Here is a tiny trained network, its code and every weight. The questions are about switching its units off for an input and a class, where a switched-off unit gives its printed mean instead of its output.

import numpy as np


def w(rows, s, z=0):
    codes = np.array(rows[::2]) - 128.0
    scale = np.full(codes.shape[1], s)
    scale[-1] = z or s
    return codes * scale


def f(y):
    return y / 2 * (1 + np.tanh(0.7978845608 * (y + 0.044715 * y**3)))


def log_softmax(a):
    a = a - a.max(-1, keepdims=True)
    return a - np.log(np.exp(a).sum(-1, keepdims=True))


def net(x, mask):
    res = np.array(x, float).reshape(1, 5) / 4 @ E
    y = f(res @ A[0][:, :-1].T + A[0][:, -1])
    res = res + np.where(mask, y, B[0][:, -1]) @ B[0][:, :-1]
    return log_softmax(res[-1] @ U[:, :-1].T + U[:, -1])


A, B = {}, {}
E = w([
[109,76,124],'x0',
[226,52,13],'x1',
[203,106,254],'x2',
[125,127,124],'x3',
[129,144,125],'x4',
],0.0067)
A[0] = w([
[196,100,63,39],'neuron 1',
[50,213,149,89],'neuron 2',
[243,98,79,93],'neuron 3',
[208,84,201,32],'neuron 4',
[164,117,57,3],'neuron 5',
[186,132,87,54],'neuron 6',
[129,88,145,212],'neuron 7',
[49,143,178,103],'neuron 8',
[158,186,134,213],'neuron 9',
[202,253,114,101],'neuron 10',
[34,78,76,197],'neuron 11',
[193,55,217,153],'neuron 12',
],0.011,0.004)
B[0] = w([
[203,87,245,197],'neuron 1',
[173,78,214,217],'neuron 2',
[63,30,187,238],'neuron 3',
[180,174,81,196],'neuron 4',
[222,116,177,166],'neuron 5',
[157,116,166,154],'neuron 6',
[97,174,39,176],'neuron 7',
[182,115,228,207],'neuron 8',
[41,106,84,181],'neuron 9',
[34,212,96,153],'neuron 10',
[194,195,13,217],'neuron 11',
[172,229,3,254],'neuron 12',
],0.0062,0.0055)
U = w([
[96,173,83,238],'0',
[190,254,37,116],'1',
[113,141,98,188],'2',
[130,143,103,129],'3',
[157,36,236,4],'4',
],0.0062,0.0046)

Each question gives the input, the list of numbers given to net, and the class t.
The units are the neurons (one row each of A and B). Each row of codes is followed by its name. A weight is (code - 128) times the scale printed after its matrix; where a second scale follows, it is the last column's (A, B and U).
mask holds one flag per neuron, in row order. A switched-off neuron (its flag False) gives its mean, the last column of its row in B, instead of its output. The means were averaged over made-up inputs and are rounded, as every weight is.
A unit's drop is (log p(t) with every unit on - log p(t) with that unit switched off) / (log p(t) with every unit on - log p(t) with every unit switched off).
The circuit of an input: a set's keep is (log p(t) with only the set's units on - log p(t) with every unit switched off) / (log p(t) with every unit on - log p(t) with every unit switched off). Starting from all 12 units, units are removed one at a time, each time the one whose removal leaves the highest keep (on an exact tie, the one counted first), for as long as the keep stays at least 0.8.
circuit, biggest first: the units of the circuit, biggest drop first
most important unit: the unit with the biggest drop
k most important neurons: the k neurons with the biggest drops, biggest first
drop of u: that unit's drop, to one decimal
input [-4,-8,-5,-6,-2], class 4: circuit, biggest first -> (neuron 2; neuron 8)
input [0,5,8,-1,-3], class 1: most important unit -> neuron 12
input [6,-8,1,6,-7], class 4: circuit, biggest first -> (neuron 8; neuron 2)
input [-6,-8,-6,-6,6], class 4: 2 most important neurons -> (neuron 2; neuron 8)
input [6,-7,1,0,2], class 4: circuit, biggest first -> (neuron 8; neuron 2)
input [-3,8,1,-3,4], class 4: circuit, biggest first -> (neuron 3; neuron 1)
input [2,-8,-6,4,-5], class 4: 3 most important neurons -> (neuron 2; neuron 8; neuron 12)
input [0,-4,6,-1,-5], class 1: 2 most important neurons -> (neuron 12; neuron 3)
input [-3,-7,-2,-6,3], class 4: circuit, biggest first -> (neuron 2; neuron 12)
input [2,0,8,6,5], class 1: drop of neuron 12 -> 0.4
input [-5,8,-2,-7,-1], class 4: drop of neuron 12 -> 0.1
input [3,-8,1,4,-5], class 4: drop of neuron 8 -> 0.3
input [-6,7,-1,-6,-4], class 4: drop of neuron 1 -> 0.2
input [-1,-1,8,-7,-3], class 1: most important unit -> neuron 12
